Rows near named flat spaces through zero (a row that begins with a name and a colon came from that space):
kog_divo: [-196   93   14   25   47  -12   22  161  -10 -103  -15  -21 -280 -109
   30  108 -224  157  101  -94  -16  242 -189]
lugof_bol: [  36  -68   86  -58   19  -42  -14  148 -131  -34 -179  -30 -131  122
  188  180 -130   47   79  -80 -192  257 -171]
kog_divo: [-215  -53  100  -21 -207   29  -76 -286  -96 -102  -24  -67   53  266
 -127  126   78  -10 -113    1   30 -325  215]
fepe_pani: [  24  -15  -34  -36  -56  -77  -27   92 -150  100  -86   40   -6   19
  133  120 -133   98   -1    2  -51  190   21]
les_maruf: [  49  -34 -148  269 -143 -411  -10  128  183  -90   47   62 -297  -93
  130   53 -287  185 -135  -33   55  443 -270]
lugof_bol: [  92  -32  -31  -39  -55  283    3 -294 -312  -55 -150  -33  239   63
   26  -44   89 -228  220   51   67 -251   93]
kog_divo: [ 114   -1  -40   48   55  -23  122 -162  220  -66   95  -37  200   98
 -215 -127   44  -38   -7  133  175 -221  380]
les_maruf: [  51  -74 -128   76  -35   -7  -37  -77   -2    5   -4   59  112  -58
  161  -99   -3  -17 -130  -74 -115   95  -16]
les_maruf: [-173  -92  106 -350  161  135   17  221 -187  212  -66  -39 -171   42
    1  280   86  -56   64   59  -91  -57 -157]
fepe_pani: [  89   82  130 -255  157  122  165  257  133  131   67  -79  -13  -39
  -96  -51   97    9  102   71    7  -36   61]
fepe_pani: [-245 -130 -286  -31 -151   18 -121 -421 -260   27   -7   80  105  -91
   63  -67  -44 -143 -134   57   58 -254   68]
lugof_bol: [-231  -24 -104  -88  104  -13  -20  -67  -19  122   90   53    8  -49
 -168   79   -5    1  -63  119  122 -201  175]
lugof_bol: [ -71   17 -156  -67   36  247  -56 -378  -94  -60   31   21  297 -171
   39 -411  126 -218  -25  -44  -74 -331  147]
fepe_pani: [ -56  -88    6 -194 -195   87   57   67 -110  164  -38  -10   13   67
  131  168   -1   58  -93  -24 -105   40  -16]
vuk_turo: [ 266   10   93 -381   88  265  283   52  -19   60 -162 -106  257  127
   39  -95  -80  -90  336   75 -125  -82  260]
kog_divo: [  19   23   70  -89 -145   78   85  -46   45   53   47  -49  114  106
 -105   19   79   25  -24   53   76 -174  206]
les_maruf: [-150 -183 -141  367 -110 -325 -245 -446  146 -239  124   23  126  211
  -27 -112  126   23 -568  -58  -10 -149  326]
vuk_turo: [ -44   63  157  -69  147  131  -13   80 -152   44  -40  -54   -7  103
 -169  183  118  -15  156   84  121 -138  122]
kog_divo: [ 114  317  244  -28   30  -68   77 -144   32 -436 -116 -230   -3  161
 -154 -347 -245   85  349   13   87  -72  407]
fepe_pani: [  91   75   91 -168   92   99   43   92  -63   45 -122    2   80   -1
   51  -57  -89  -24  229  -24 -148   18    4]
vuk_turo: [-149  183   12  105   34 -109 -184    6 -199  -37  -13   44 -141 -140
  -49  -22 -102   76   89    3  116   43  -45]
lugof_bol: [   2  111   75  -18   21 -181  -24  307 -144  147    6  -13 -253  -24
  -75  252  -80  171   79  144  234  206  -26]
kog_divo: [-222 -252 -215  -56   26  167  -98 -203   24  178   43  183  219  -95
  132   -7  143 -169 -273 -129 -307 -199 -141]
les_maruf: [ 336   70   26 -232 -164  330  238  219  -10  324  -41   68  206 -171
   84  -28   51 -106  325   37  -20   -2 -226]
kog_divo: [   3   15   91 -100  242  160  -44 -153 -187 -148 -143  -86  100  104
  -41  -95   59 -168  205   19  -55 -195  147]
lugof_bol: [-172  -28  -89  140  166   26 -202 -309  -46 -123   31   64  114  -57
  -75 -177  126 -163  -92  -40  -32 -267   54]
fepe_pani: [ 146  -12  -23  237 -153 -165  -46 -174  316 -267   77  -19   27  -23
  123 -383   35  -30 -220 -175 -160   71 -129]
kog_divo: [ 217  182  179 -297   14  143  267  447  -22  277  -40  -46  -51  -34
 -108  191  -92  110  399  162  158  112   11]
les_maruf: [ 226  136  -18  262   33   18  -60 -392  153 -297   63  -38  358    0
 -106 -536  140 -131  -10  -25   73 -255  367]
lugof_bol: [ 282  -41 -139 -238 -239  277  272 -248  133  -25  -59  -25  387  -80
  226 -454  -87 -174  122  -72 -230 -118   74]
vuk_turo: [  -8   81  -15    5  314 -130  -48  237   98   77   82   46 -117 -172
  -52  -71  -11   55   -5   37   12  143  -34]
vuk_turo: [ 127  -81   48  138  101 -204  -67   88  -79  -81 -111  -15 -221  107
    2  195  -37  -66  117   81   94  153 -239]
vuk_turo: [  37   32   13 -176   85  176  130  159   46  115   -2   12  -11 -131
   10  -17  -13  -51  177    0  -58    9 -160]
les_maruf: [-312  -70   65  237   50 -220 -324 -102 -271 -149   16  -62 -282  176
  -83  284  168   58 -290   20  169  -20   24]
fepe_pani: [ 304   42   88  122   49  -87  124  106  333   74  104   22  200  126
 -227   -5  108   39   19  118  148  -68  261]
vuk_turo: [-158 -179 -176   34 -202   77 -229 -556 -341 -121 -168   72  235   68
  223 -131    2 -225 -122 -111 -214 -255   -1]
vuk_turo: [  61   87   83 -167   14   93  156  168   59  -53  -14 -112 -118  -59
   58  -92  -76   45  137  -33  -46  132  -79]
kog_divo: [ -43  -71   -6  -64   78  147  -41 -421   29  -70   24  -27  422  195
 -158 -216  218 -173 -123   41  -50 -511  520]
fepe_pani: [  90  144  254  -53  288  160   -3   66  -25  -11   80 -148   70  112
 -333  -33  378  -95  116  163  255 -318  305]
lugof_bol: [-401 -179 -100   60   19  -83 -132 -238   34  -57  135    1 -107   83
 -137  137  132  -29 -356   16   55 -253   74]
les_maruf: [-116   10   35  154  191  153 -203 -197 -251 -109 -103   37  145   68
  -48   49  118 -103   70  -61  -31 -163  106]
fepe_pani: [-286 -310  108 -281   88   64  -36  265 -305  251 -134  -33 -305  257
   70  712  106   -5  -97   48 -115   63 -265]
vuk_turo: [ -67   14   99   91  -82 -264  -80   91    8  -43   94 -100 -218  148
  -89  146   75  172 -249   73  183   85  135]
lugof_bol: [-506  -76 -187  -52 -318 -115 -179 -300 -240   59  -29  129  -88  -30
   50  171 -257   82 -175  -46  -52 -146  -33]
fepe_pani: [  97   31   47  -76   17   80   74  291   72  247   89   38   -3  -98
  -12   95  134   52  -17   27   27   89 -100]
lugof_bol: [-344 -175  -71  249  -78 -133 -309 -404 -277 -175   84  -66 -173  155
 -138  178  303 -126 -374   92  291 -312   46]
fepe_pani: [  78  -56   52   40    0  -82   66  452  167  216  138   10 -220  -48
   51  263  140  166 -208  -10   30  337 -247]
les_maruf: [-156 -179   -1  257 -220 -425 -227  -76  -48 -107  -32   27 -294  222
   58  311  -64   98 -309  -26   15  148 -197]
kog_divo: [ 141  -46  -14  -68  214   96   54   29  129  -16  -25   10  117  -55
   76 -194   53 -128   57  -55 -194    8  -60]
les_maruf: [ -83  -73   35  165  -67  -58  -94   -8 -138 -140  -92  -30 -157  126
  102  223  -43   65  -59  -91  -32  180 -135]
les_maruf: [ -98   -2  -35  118  -27 -177  -27  137  -11  -35   13    8 -273  -37
   22  188 -148  136  -35   -1   91  245 -171]
les_maruf: [ 304  159   84 -162   96  395  228  125   38   78  -71  -10  289 -115
   14 -196   20  -90  401  -27  -73  -31   44]
vuk_turo: [-124   84  195    9  -31  -26 -138  -78 -147 -228 -150  -80  -92  158
   49   -4  -87   52   71 -142 -168   10   -4]
fepe_pani: [  -1  -77 -132 -159  -86 -236   74   77  112  122  -20   69  -44  -30
  136  -14 -290  105  -77   23 -144  177   -5]
vuk_turo: [-203  -11  118  266   28   10 -259 -267 -115 -213  -23   -2   10  176
 -148   95  193  -72  -90  -82   27 -251   34]
vuk_turo: [  47   24 -125   93   66  -19   74  189  197   51   15  131   25 -190
  153  -43 -224  138   16 -146 -190  340 -142]
les_maruf: [-195  -91  -33  -24  -84 -119 -103   76  -64  260  112   75  -65   41
  -86  289  128   90 -277   93  109  -71   51]
kog_divo: [ -31  -44  -42  155 -124 -269 -116   26  155  212  191  120   28   33
 -164  128  150   92 -326  108  167  -95  108]
lugof_bol: [-122  -52   -1  264  -22 -315 -146   61  243   90  258   71 -175   23
 -260  176  225   76 -363  101  252  -90  -40]
kog_divo: [ 207  245   77 -148  216   94  147  146  306  -82   43  -41  168 -199
   48 -538  -97   47  162 -122 -239   96  145]
vuk_turo: [  60  -96   17 -130 -175  183  106 -182   -5   56  -42  -18  255  168
  -19   27   83  -94   10   23  -48 -252  176]
lugof_bol: [ -95   48  -46   81  -56  -30   86 -138  240 -156  109  -24  -18  -27
 -147 -120  -90   36  -15   -8   90 -112   90]
lugof_bol: [ 186  132   72  114   25 -117  -12  179   51   32   84  -23  -95  -80
  -88  -50   96   40   38   90  214   98  -46]
vuk_turo: [-161  -70   22 -342    4  323   64  168 -176  377  -64  101  120  -29
   47  288   44  -17   88  -21 -187 -105  -78]
fepe_pani: [ 169  162   82  101  188  191   38   -8   -9  -86    4  -39  157  -43
 -148 -139  122  -72  238   38  150 -102  158]
kog_divo: [  41  186   70    3   80   60  -53 -150 -158 -227  -58 -116   16  -46
  -32 -291  -10  -62  185   10   87  -91  145]
les_maruf: [  76   42   50   14 -203  151   42 -151 -152 -216  -92 -129  -62    8
  106 -115    7  -99  149  -57   41  -11 -164]
kog_divo: [ -90 -208  -70  155   95  -27 -117 -110  -63  -59    2    1    7  135
   53  161  162  -47 -260  -33  -39   11   30]
lugof_bol: [-172  -42 -150 -277  145  265   78 -200 -140  109   63  -34  174  -99
 -102 -116  110 -157   11  141  101 -357  287]
fepe_pani: [  39  176  162 -168  214  -84  223  753  288  233  138  -30 -394 -185
  -77  214 -123  305  119   32   52  455 -228]
[  33   22   73  -66   74  -59   13  189  -82   42 -127   13 -105   45
   54  164 -171   71  173    0  -72  187  -91]
kog_divo
[-134  106  -23  212  125   26 -126  -18   -6   -5   88   87   20 -118
 -147   20   66   39  -10  -22  118  -58   35]
vuk_turo
[-163   17 -170  274  239   -5 -306 -348 -245  -29   97  100  115 -145
 -220 -104  265 -216  -77  142  314 -366  144]
vuk_turo
[ 137  -25   82  115  -85  142  -48 -209 -329 -294 -238 -138   62  207
  179    8    1  -83  151  -83  -35   73   42]
lugof_bol
[  75   13   38  -55 -286   12   83  163   40  180  -40   78   58   28
  120  155 -128  154    8  -79 -126  168  -88]
lugof_bol
[  11  137  -90  212 -235  130   85 -117    9 -175   27   -8   24 -143
   44 -107 -147   89  106 -102  125  114  -32]
vuk_turo
[  32  -91    7 -250 -102  275  128   30  -28  185  -86   57  113  -29
   95   71   15 -143  164  -45 -195 -114 -244]
lugof_bol
[-175   17  -14  -86  193  169  -17 -118 -160 -108  -68  -48   12  -12
  -30  -25  -35  -65  124  -14  -27 -115  105]
lugof_bol
[ -29   44   42  -11  218  178  -49 -144 -151 -145  -97  -55  165   63
   -8 -107   38  -69  112  -44  -74 -108  242]
vuk_turo

Rows near named flat spaces through zero (a row that begins with a name and a colon came from that space):
bizfudo: [ 151  -54   45 -272   18 -122  -97 -125  193 -144   47  312   75 -157
   99  263 -109   28 -162  -86   53   55  290]
kegafep: [-276  -32 -151   27  207  120 -154  -19 -167   40 -232 -120 -196   62
   71 -237   92   78  110  143  -11 -183 -131]
zevbovim: [ 314  257  246 -244 -305 -382  583  -65  368   29   56 -175  253 -360
 -157   58  126 -103  107   61 -109  207 -387]
bagdezuz: [  22  -39   59   10  155   -5  137  188 -227  227   -4  -58 -134   96
  166 -260  -45  152  -72   98 -121  159  104]
bizfudo: [-160   33  -15  155  -90  -60  108   16  -32   91 -121 -207 -141  151
  -52 -206  106   97  146   -2  -37   60 -260]
kegafep: [-417   52 -112  390  201  112 -209  223 -156   56 -220 -190 -263  449
   72 -160  297  178  129 -137  -19 -123 -101]
zevbovim: [ -38  168   62   28  -50 -196  213  -87 -250  268  109   93  211  114
  423   62   53  600   92 -167  245  274  167]
bagdezuz: [ -81  -69    9  181  167  144 -126  162 -122   39   66   51  -88  150
   60    8   71  -22  -56 -108   -1 -167  230]
zevbovim: [  30   35   34   22  148 -146  108  272  302   58  -17   20   75  101
 -174  -31  225 -363 -102 -187   -5  -66  -72]
bizfudo: [-168 -115  -13   88  -49  256 -363 -146 -136 -176   63  201  -51   16
  140  181   81   -2  144    3  177 -249  362]
bagdezuz: [ -52  227   37  -34 -130 -348  -35    0  181  -75  -81  174  137  290
  117  315  144  329   81 -282  128  410   22]
kegafep: [ 106   43 -124  135  -24  100    1  -12   -8  -82   11 -217   84   32
   66  -56   77  -50 -118  106  -58  -78 -164]
zevbovim: [  16  141   86  -62   30 -170   95  147 -118  117  -11  -37   36  223
  135 -120  178  101  138  -20  -77  214  -71]
zevbovim: [ -72  -11 -113 -127   97 -126  -41 -128   40   24 -131   88    2   15
  196  -40   16  204  -70  -32  109   46   18]
bagdezuz: [ 138    4   45  -83  -76  -52   81  -22  174 -102    0    1   28 -135
  -51   62   47 -155  -49  104  -51    5   -1]
bagdezuz: [ 236  -21  146 -269 -109  -67  139  -73  -55  -17  100    9  -23 -215
 -127  -24 -210  -83   57  160 -215   94  -58]
bizfudo: [-271 -152 -151  358  -89  403 -445  -79   20 -297  -99  -79 -251   59
 -178  151  -99  -52   -9   -4   20 -257   40]
zevbovim: [-238  -22 -217 -134   58 -138   17 -419 -491  289 -132   78  -43   78
  473 -208 -238  850  110   32  252  201    8]
kegafep: [  31  163   19  160 -182   -7   15   31  -74 -171  -84  -50  -64   97
  -33  299   35  197  108  272  -71  276   84]
kegafep: [ -29   66  172 -181    6    2   25  -63   61   -6   44  134   83 -290
   96  163    8   90   98  -38   75  -50  162]
bagdezuz: [ -85  -21  -81  106   99   62 -155  101  -41  -32  -25  -60  -59  217
 -115  -83  104 -180   44  -84  -63 -163 -121]
bagdezuz: [  84 -109   57  148  -52  187   42   62 -371  116  171 -115 -131   81
   11 -181 -179   51   19  121 -156   20   78]
bagdezuz: [ 318   14   92 -177  -38  -89  269   53  313 -102   53  -70   89 -327
 -313   42   45 -511  -93  198 -180 -137 -151]
bagdezuz: [-412  -49 -198  226  294   82 -249  132 -156  141 -215   39 -186  340
   68 -112   23  235  -11 -168  150  -35   56]
kegafep: [ -47   39   73  -14   57  -41  -61   95   58   20    6   51    1   73
   73   38    4  109  -39 -206  -14   85   50]
bizfudo: [ 105  134  177    6   -3  -74  153  285   87  -38  -30  -53  -59   15
 -195  101  126 -192   77  159 -208  155    6]
zevbovim: [ 108  -28  106  -24   73  155    4  195  -87   26   90  -27  -36  -96
 -132  -23 -164 -170  -56  112 -167   29   74]
bizfudo: [  19 -173   42 -174   84  214  -69   42  -66   -8   12    9 -141 -258
 -347 -159 -219 -448   76  243 -150 -213  -43]
bizfudo: [-201   71 -227  262 -255   52  -70 -255  167 -149 -186 -174   70   21
   67   91   95  215   18   35  260   44 -221]
bizfudo: [-146   -9  -77   72  -12  129 -140  -90 -206  -76 -103   30 -113   33
   72   61   63  102  169  259   69  -51  139]
zevbovim: [ 279  302   57  -76 -328 -227  214  -83  269 -235  -11 -168  261  -86
  -49  264  173  -19   66  150  -93  265 -299]
bizfudo: [ -57  -65   44   97   -9   42   26   -6 -273  158  115  -89  -98  157
   68 -228   -6  111  117 -120  -66  -90  -55]
kegafep: [ -76   -1  -35   83  -33  154  -62   -8  -49  -40  -48 -135  -48  -44
  -36  -68   -5  -33   54  113  -25  -62 -103]
bagdezuz: [ -10  -90    2  219 -173  182 -229  -87   82 -230  112   47  -25   50
   33  210   48  -47  -48 -125   61 -158  195]
zevbovim: [ 311  166   70  -22 -189 -203  398   92  275  -19  116 -190  285  -85
 -335   -1  278 -552   86  109  -79  -60 -375]
zevbovim: [ -46  -96  123  168 -190  324 -131  -81  -13 -145  150   18  -61 -247
 -112  215 -164  -45   48    8   34 -174  209]
bizfudo: [ 169 -219  161 -394   22   91  -41  -84  -63   -2  105  325  -84 -402
  -36   54 -424  -97  -79  221  -45   96  408]
zevbovim: [ -70  182  228 -205 -125 -110  -34   37   36  -39  -71  104   21  -54
  155  150    6  285  204   -7   -9  402   88]
kegafep: [ -93  116 -106 -134   62 -242  -65 -138  -58  -20 -156  202   42  157
  217  177   94  353   84    9  154  185  113]
bizfudo: [ -46   52 -144  -45  144  -49  -63  -96 -105   29  -40   64  115   75
  208   16  118  139   -2   -3  135  -95   34]
bagdezuz: [  64  202   15  -47  -66 -252  216  -70  234   77   76   40  400  -28
  206  113  300   65    2 -241  269   24  -80]
kegafep: [-333   52 -139   53   85  -33 -336  -58  -52   36 -166  154  -10  275
  280  112 -187  623  -76 -364  226  329   83]
kegafep: [-103  -77  -50  -86  154  169 -169   44  -81   44  -76  -97  -99  -52
    1 -239 -195    2  -64   -7 -101  -31 -144]
bagdezuz: [  66  161   99 -138    0 -149   51  106  -95   37  -17  -10   43  120
   80   -1   36  140  111   26 -125  280  -65]
bizfudo: [-255 -117 -152  224    3   25 -140 -132 -252   92 -134   44 -246  278
  337  -80 -107  600  -66  -54  143  186  216]
zevbovim: [ -91   96  -31   57  -40  -33  -14    2 -180   71  -34  -28   13  158
   24   15  -63  240  120   -9   32  198  -71]
zevbovim: [-127   58  -78 -122  239 -171   12   72  176   99 -173   35   68   70
  169 -151  256   -9  -53 -124  115  -42  -84]
bizfudo: [ 285  -26  -64  -42 -197  -99    9 -147  139 -235   67  126   86  -23
  -73  293  -79  -94 -145  141   -8  117  131]
bagdezuz: [ 155   -1   70   94 -190 -111  170   14   61  -21   81   41  -13   32
 -121  168  -97   32  -59   20  -32  209   98]
zevbovim: [-125   89  -15  -13  113  -26  -68  119   51   47  -90   59   61   65
   32   52   23   78   -3  -88   91  127   16]
kegafep: [ 107   -3   81 -165  -43  -20   24  -45  204  -84   20   -5   64 -204
   45   -9   25 -115  -69  -13  -45  -32  -36]
bagdezuz: [  -3  -32   35 -499  193 -350  197 -171 -180  307  -59  277   17 -104
  242 -212  -95  278  104   27  100  153   97]
bizfudo: [  22   15  -35   17 -240  -56   62 -310  -74   23   92    9  152  -39
  285   33  -37  358   25  -75  201  100   17]
kegafep: [ 192    1   69  122 -202   75  165   68  -27  -25  169 -138   74  -24
 -262  -19   42 -371   95  162  -93  -59 -112]
kegafep: [-157  118  128 -168  -32  -48  -34  -12 -108   32 -108   97  -44  -64
   64   76  -36  246  261   92   32  238   64]
kegafep: [  54   26  -73   76   -7   -4  151 -104 -107   86   67  -40  125  -52
  127   -1   57   99  -24   73  121  -89   28]
[ 138 -127    5 -223  222  -91  317  -81   61  288   53  -97   68 -298
  343 -454   31   36 -277  -48    7 -205  -61]
kegafep
[ 159   14  144  153 -244   51   72   60  274 -145  156  -70   87  -86
 -104  163   56 -195  -95 -115  -39    6   19]
kegafep
[  60   59  -69  -84 -108 -313  127 -175  136  -11  -52   77   95  105
  115   56  141  145    3  -80  113  122  -67]
zevbovim
[  39  172  -42   33 -208 -181 -109  -93  432 -353 -120   15  139  100
   67  326  354  -40   -8  -90   76   72  -77]
zevbovim
[-186  -80  -99  136   38  124 -166  -27   79  -46  -83  -70  -84   53
  -10  -95   67  -55  -24 -112   64 -193  -83]
kegafep
[-114  111  -38  -25  161  -34  -99   86   70  -24  -90   59   83   65
   42   90  194  -32   49  -70   82  -76    4]
bagdezuz
[  79  170  -81  285 -286  -92  180   10  284 -119  -12 -335  167  130
 -233   35  236 -203   20  -66  -15   11 -483]
bizfudo
[-103  -42   44   90   76  124 -132  137  -45  -24  -27   68 -120   62
    0   49   18  -23   10   19   -7   -8  204]
bizfudo
[ -20  -39 -116  -91   43  -14  -56  -99   77  -75 -176  -77  -92  -48
  118 -129    4   69 -101  137  -45   22 -103]
kegafep
[ 337   50  122 -133  -52  -49  234   50   94  -60  207  -25  174 -226
 -325  109   52 -504   47  134 -161 -213 -102]
bagdezuz
[  44   20  133 -324  157 -101    7   96   11   87  -13   64   -5  -82
   61 -152  -48  -27   15  -61 -138   85  -39]
kegafep
[-296 -198  -76   59  199  184 -232    9 -197  151  -76  129 -192   84
  186 -197 -115  184  -35  -82  154  -69  248]
bizfudo
[-192   31  -63  -67   91 -147 -100  -13   -6   31 -195   70 -104  193
  138  -67  106  212   78  -65   54  123  -18]
kegafep
[  44 -170  -19 -185  190   96   86  -22 -209  153   30   17 -114 -219
 -175 -246 -185 -247   33  236  -98 -249  -11]
kegafep
[  17   95  -30  -75 -238 -184  205 -274  292  -81  -84  -86  118 -247
 -121  109   26   39   65    3  104   -1 -297]
zevbovim
[   7   10  245  -93  208  175  -22  268 -243   95  113    6 -127 -107
  -84  -52  -75 -111  127   55 -252 -111  142]
bizfudo
[  58   79 -130  188   41 -208  -23   36 -121   35   21   88   45  452
  263  164   21  446 -192 -217   52  283  160]
zevbovim
[-280 -111   75  171  235  353 -308   89 -637  158   83  240 -250  119
  350  102 -246  563   76   24   81   26  674]
bagdezuz
[-175 -153 -142   43  180   38  -44  -78 -475  325   52  162  -56  205
  182 -213 -186  300   45  -48  205   -6  205]
zevbovim
[-150   64 -126  239   88   -3 -131   99  -47  -19 -106  -87  -66  338
  100   -4  167  163  -28 -122    9   10  -51]
kegafep
